[26,20,27,6,26,16,16,-43,-8,23,-9,-36,-25,17,-51,-4,-19,30,-28,-53,-71,12,20,-2,-21,13,-55,-16,-19,7,-23,20,33,-2] -> j532
[46,-20,2,22,-4,10,6,-59,-13,6,-17,36,12,9,-29,13,11,-1,15,-39,-44,18,-3,-23,-24,40,-21,-2,-22,-40,-12,11,-21,-15] -> j276
[40,-35,-12,11,5,2,1,-63,-16,13,-25,70,1,20,-6,17,-4,9,31,-50,-35,23,-19,-26,-31,43,-39,2,-13,-26,-26,-15,-30,-2] -> j444
[32,-25,-17,-24,3,43,8,6,27,24,-28,37,21,24,30,26,-7,6,11,-7,-7,4,-37,-7,22,7,-40,-39,-9,-28,-8,16,-10,-43] -> j490
[4,10,2,4,8,0,-74,20,-39,-13,28,38,-13,-9,6,38,-26,-12,15,-54,-35,5,26,17,-5,-11,-5,23,41,21,-24,20,-15,-37] -> j444
[-9,-2,16,-15,5,21,30,-23,-7,23,-18,-1,20,19,15,24,-6,10,-9,-11,-11,14,-20,14,25,3,-13,-11,-37,-41,13,35,-3,-1] -> j143
[22,28,36,0,27,24,-30,-22,-12,-2,2,-33,15,11,3,-16,32,3,-11,-55,-5,15,-9,-22,-3,7,-21,1,10,18,-17,-10,0,-23] -> j143
[-9,-8,48,4,29,11,38,-59,15,26,-33,-5,-44,33,-58,-2,-23,40,-6,-31,-50,35,22,-7,-39,38,-46,-3,-32,-16,-2,41,16,27] -> j237
[-16,-37,-3,1,-1,1,-13,18,5,-10,-1,48,-16,-23,28,10,10,-7,-9,11,16,-2,-15,-2,38,30,47,0,-6,-30,2,55,-12,-19] -> j276
[-62,-6,5,-27,-8,-24,33,-20,12,40,-18,5,-15,-26,-43,-18,-9,57,16,17,28,-10,4,10,-11,49,16,30,-1,-9,75,11,2,27] -> j237
[-42,-22,10,-13,-4,-4,53,-29,-26,32,10,7,-16,2,24,20,-26,33,-2,13,-13,21,-18,15,3,-18,16,5,-50,-38,8,36,4,24] -> j444
[-54,-11,34,-7,-15,-6,101,-63,-17,-9,15,11,-3,-11,17,4,-37,41,-3,9,-10,14,-4,19,19,-22,36,33,-63,-48,27,43,16,27] -> j490
[-79,-11,-16,-31,-8,-36,42,-4,8,34,-11,6,-11,-31,-32,-25,-25,30,5,11,-3,-16,-1,5,-13,30,6,24,8,3,41,30,5,10] -> j278
[-13,-17,22,-15,-3,8,50,-35,-9,30,-5,26,11,0,-12,24,-14,17,-12,1,-28,24,-12,4,12,-2,11,-5,-41,-52,4,45,-1,-7] -> j276
[12,25,-22,7,0,12,-98,44,-48,-20,38,22,-12,-11,18,43,-23,-14,1,-39,-36,4,24,24,-3,-25,2,18,42,22,-29,6,-12,-35] -> j444
[27,10,-6,-22,3,9,-60,34,-36,-16,28,35,-8,-11,-5,42,-24,-25,2,-48,-40,-1,37,9,-9,-14,-11,16,34,11,-43,36,-14,-33] -> j278
[-17,-14,7,-39,3,11,54,3,-3,31,2,40,6,16,33,20,-26,19,0,13,-18,22,-22,10,6,-10,-2,-6,-39,-40,-15,48,4,3] -> j278
[2,8,41,11,30,1,-22,-16,0,4,19,-51,-4,3,-37,-29,29,-7,-16,-19,-1,12,10,-16,-20,3,-14,-5,11,39,-23,-13,17,-20] -> j276
[-5,10,32,12,11,24,38,-77,2,0,-20,-14,-26,14,-27,-4,-38,56,-9,-35,-75,20,27,-8,-21,28,-36,13,-28,-3,-5,33,29,-2] -> j490
[-42,17,-34,-25,-14,0,-12,-4,-18,36,-1,12,4,-51,5,-8,-18,52,8,-20,-28,-8,-8,-3,11,23,4,27,31,0,30,-12,-8,-23] -> j444
[36,-2,5,-9,13,-4,-71,19,-19,11,23,23,-19,0,-28,52,0,-24,-1,-54,-13,-13,20,6,-2,-9,-21,-5,44,18,-23,28,-9,-39] -> j532
[114,-12,-47,-2,3,26,-13,-21,-16,12,-17,61,28,11,-14,24,27,-11,1,-80,-29,11,-37,-35,-3,27,-44,-27,6,-26,-41,-42,-26,-31] -> j532
[-21,-4,35,16,18,-12,16,-29,-2,-8,5,-52,-29,-3,-20,-43,20,-2,-6,-11,-2,16,-7,-12,-29,-9,-11,7,-9,24,-6,-5,24,13] -> j205
[-65,-8,60,22,-10,-57,22,-52,-13,-22,19,8,-49,-8,-48,23,-31,-15,6,-12,-22,0,58,32,-19,-8,22,46,3,-5,25,66,1,34] -> j144
[-86,-3,-19,-33,-9,-40,45,-9,15,23,-11,-8,-19,-47,-38,-39,-27,36,5,15,-3,-20,4,11,-6,23,9,33,14,13,41,21,11,14] -> j278
[27,-1,2,-8,18,18,-67,32,-17,-4,15,60,-21,10,-18,47,-4,-16,5,-58,-14,10,22,0,-7,1,-14,9,30,1,-19,22,-22,-19] -> j237
[-42,6,36,18,-11,-26,-39,-20,-39,-15,27,4,-10,-14,-6,38,-21,-10,2,-35,-23,-17,53,25,17,-1,20,35,17,-9,30,53,-13,-4] -> j143
[-15,-1,34,11,27,-9,2,-41,-24,-3,23,-29,-30,-2,-5,-29,6,16,2,-38,-4,17,8,-13,-30,-6,-6,20,-3,31,-27,-17,12,14] -> j444
[63,43,10,-6,29,56,-70,16,-11,12,5,-32,44,9,33,-5,39,-5,-18,-80,-20,13,-6,-31,18,7,-46,-23,46,15,-39,-41,-10,-63] -> j143
[23,-5,16,2,8,-13,-46,4,-22,6,27,11,-29,-1,-19,45,-9,-16,10,-43,-8,-9,25,23,-2,-6,-4,2,25,7,-11,46,-4,-24] -> j532
[-19,-24,20,7,-2,-9,-43,-17,-9,-17,15,35,-33,-3,-7,48,-29,-7,9,-26,-20,-11,37,8,2,-2,0,21,26,-1,-2,57,-7,-22] -> j490
[50,-13,-2,7,-8,7,16,-74,-6,9,-28,71,6,12,-19,26,5,-4,18,-56,-41,24,-8,-19,-22,43,-33,4,-8,-56,-16,0,-39,-3] -> j144
[18,1,-20,-38,0,34,13,43,-7,26,5,31,28,15,44,28,-15,1,-6,-7,-28,22,-27,5,13,-13,-18,-20,-12,-35,-30,32,-4,-33] -> j278
[52,29,-11,-23,12,43,-106,66,-19,-6,22,41,-2,-5,2,55,0,-15,-1,-53,-16,10,23,2,6,-13,-11,2,58,5,-33,6,-25,-47] -> j237
[-48,-41,10,-2,-4,-34,57,-3,-8,-13,26,29,-32,-35,20,-5,5,5,-4,14,37,-24,-8,9,40,18,65,22,-42,-27,26,55,6,30] -> j532
[31,-16,-11,11,-8,11,9,-51,-21,3,-10,45,7,-6,6,9,7,3,20,-35,-49,19,-6,-24,-14,34,-20,6,-20,-47,-13,-7,-21,-9] -> j205
[30,1,62,-7,15,7,1,-27,-3,-13,13,-35,-20,-5,-34,-23,6,11,-12,-56,-4,25,2,-33,-14,-7,-14,2,10,41,-36,0,6,-9] -> j322
[-27,-33,16,-18,3,2,58,-25,11,31,-30,14,-12,11,-6,6,-14,8,2,14,-16,19,-30,5,-1,-3,-17,-16,-44,-39,10,42,8,9] -> j205
[38,-3,40,-5,29,12,-38,-25,2,21,0,-13,1,9,-38,-6,28,-5,-20,-44,-17,25,-12,-30,-13,3,-32,-23,26,26,-37,-4,2,-40] -> j276
[-46,-4,43,10,-11,-46,-8,-43,-16,-16,12,12,-40,-15,-53,35,-26,-19,-4,-21,-24,0,53,28,-17,-2,10,42,22,-7,14,52,-8,17] -> j144
[37,-22,-9,0,-1,-4,17,-39,-17,0,-3,51,2,9,2,6,-7,-5,21,-46,-32,13,7,-17,-26,22,-25,6,-8,-30,-39,-3,-21,3] -> j278
[-18,-4,46,15,-14,-26,-19,1,-27,-43,35,1,-40,-15,-37,21,-38,-8,10,-33,-12,-3,47,19,-8,-14,27,39,8,32,7,55,0,8] -> j322
[21,-14,2,-37,3,32,13,-4,3,43,-18,44,2,21,2,40,-6,24,-6,-9,-10,35,-34,2,9,0,-21,-22,-26,-60,1,26,-17,1] -> j237
[-32,9,61,9,13,-4,61,-71,-10,9,-7,-24,-44,14,-53,-10,-30,61,-10,-10,-42,33,39,5,-41,27,-1,28,-51,-15,19,41,28,53] -> j237
[13,-21,-30,-32,8,28,-31,82,-1,-15,11,74,2,-12,67,11,8,-20,4,-8,16,-12,-21,-12,30,18,22,-2,9,-7,-31,42,-16,-34] -> j278
[76,-26,-10,20,8,24,-19,-38,0,14,-25,47,18,32,-25,17,21,-11,13,-43,-43,17,-11,-32,-24,50,-47,-29,-14,-22,-29,-8,-21,-30] -> j276
[25,-29,0,-6,-3,-10,32,-62,-9,5,-17,70,3,9,-5,5,-11,5,29,-41,-39,21,-9,-20,-26,34,-28,13,-15,-43,-26,14,-26,3] -> j278
[40,8,15,20,-5,12,16,-79,-39,-16,-11,39,33,13,-6,14,7,8,16,-70,-45,18,3,-16,-10,35,-17,26,-30,-43,1,-5,-23,2] -> j143
[18,-29,20,18,-4,-13,39,-76,-15,-2,-6,44,-18,12,-27,2,8,20,25,-37,-11,26,1,-19,-32,30,-4,21,-35,-48,11,-2,-21,43] -> j237
[-20,-42,4,3,7,-4,-19,6,15,-21,-23,50,-17,-3,32,8,23,-18,12,-4,38,-19,-30,-10,37,42,29,4,-10,-14,21,57,-22,-3] -> j143
[30,3,-24,-20,-1,37,-17,35,3,34,-10,22,40,11,12,31,5,1,-10,9,-15,16,-28,2,17,5,-5,-33,-2,-27,-8,12,-8,-47] -> j276
[10,18,50,13,24,20,2,-68,-2,20,-35,-27,-7,34,-36,8,-17,27,-9,-52,-69,24,20,-5,-18,41,-57,-14,-16,-3,-5,41,8,-12] -> j143
[-24,-37,-18,-12,7,6,-22,41,-14,-13,12,65,-29,-21,55,11,4,1,3,4,23,-8,-33,-9,31,15,45,9,-12,-2,-7,40,-13,-7] -> j444
[-31,8,73,0,21,-20,50,-53,1,-13,11,-30,-24,-5,-43,-36,20,-1,-16,-30,0,14,13,-20,-25,-9,3,26,-8,23,-6,11,16,26] -> j144
[39,-21,-7,16,-20,7,25,-83,-18,-18,-5,43,11,-4,-2,8,-4,18,23,-49,-37,9,-4,-21,-3,21,-19,17,-18,-38,-2,-15,-19,-6] -> j490
[37,16,20,-6,31,51,-9,-15,-3,41,-20,0,-16,37,-30,20,-11,41,-22,-53,-68,38,20,-23,-32,36,-55,-21,-12,-13,-22,22,9,-11] -> j237
[54,-20,15,15,-20,9,17,-57,-25,-7,15,41,12,0,-4,22,2,7,19,-57,-49,27,-1,-45,-7,30,-12,7,-25,-31,-26,-1,-34,-6] -> j322
[9,-29,5,-29,-1,11,45,-23,23,43,-35,46,0,23,1,34,-4,0,-3,6,6,17,-32,0,5,5,-16,-32,-23,-52,-2,31,-19,7] -> j144
[30,-43,-22,-14,18,13,-17,43,22,9,-10,53,-20,-2,39,15,23,-13,-7,-14,41,-16,-35,-11,38,24,11,-27,9,-13,-20,28,-6,-21] -> j532
[32,13,48,-5,5,41,13,-53,-3,26,-24,-11,-30,10,-34,14,-42,54,-19,-62,-92,36,19,-28,-18,22,-46,-12,-15,-10,-30,54,7,-16] -> j322
[3,-6,5,-21,5,-8,-41,17,-25,-6,19,47,-12,-8,-4,38,-28,-21,6,-44,-31,4,28,13,-8,-5,-9,19,32,-2,-34,48,-15,-28] -> j278
[1,12,54,15,25,-2,-14,-40,-14,-7,5,-49,1,20,-16,-20,23,-5,-18,-47,-1,12,5,-10,-7,2,-24,0,1,23,-6,-5,10,-1] -> j143
[17,-8,18,3,-2,9,-57,-7,-10,-19,2,24,-21,4,-14,42,-26,-4,11,-43,-26,-7,30,8,-6,-3,-17,13,35,14,-6,49,-3,-41] -> j490
[59,24,3,-18,23,54,-49,10,-4,0,12,2,33,-3,26,-1,20,9,-21,-73,-25,17,-10,-39,16,-3,-41,-12,49,20,-51,-40,-2,-76] -> j490
[5,-11,7,-32,2,29,31,11,-5,28,6,33,7,12,28,35,-6,22,-7,8,4,30,-16,7,21,-4,10,-12,-39,-60,0,25,-10,11] -> j237
[57,9,-21,-37,4,49,14,17,-11,49,7,16,35,7,33,33,3,12,-23,-42,-30,15,-39,1,40,-25,-35,-37,-12,-48,-27,0,2,-39] -> j532
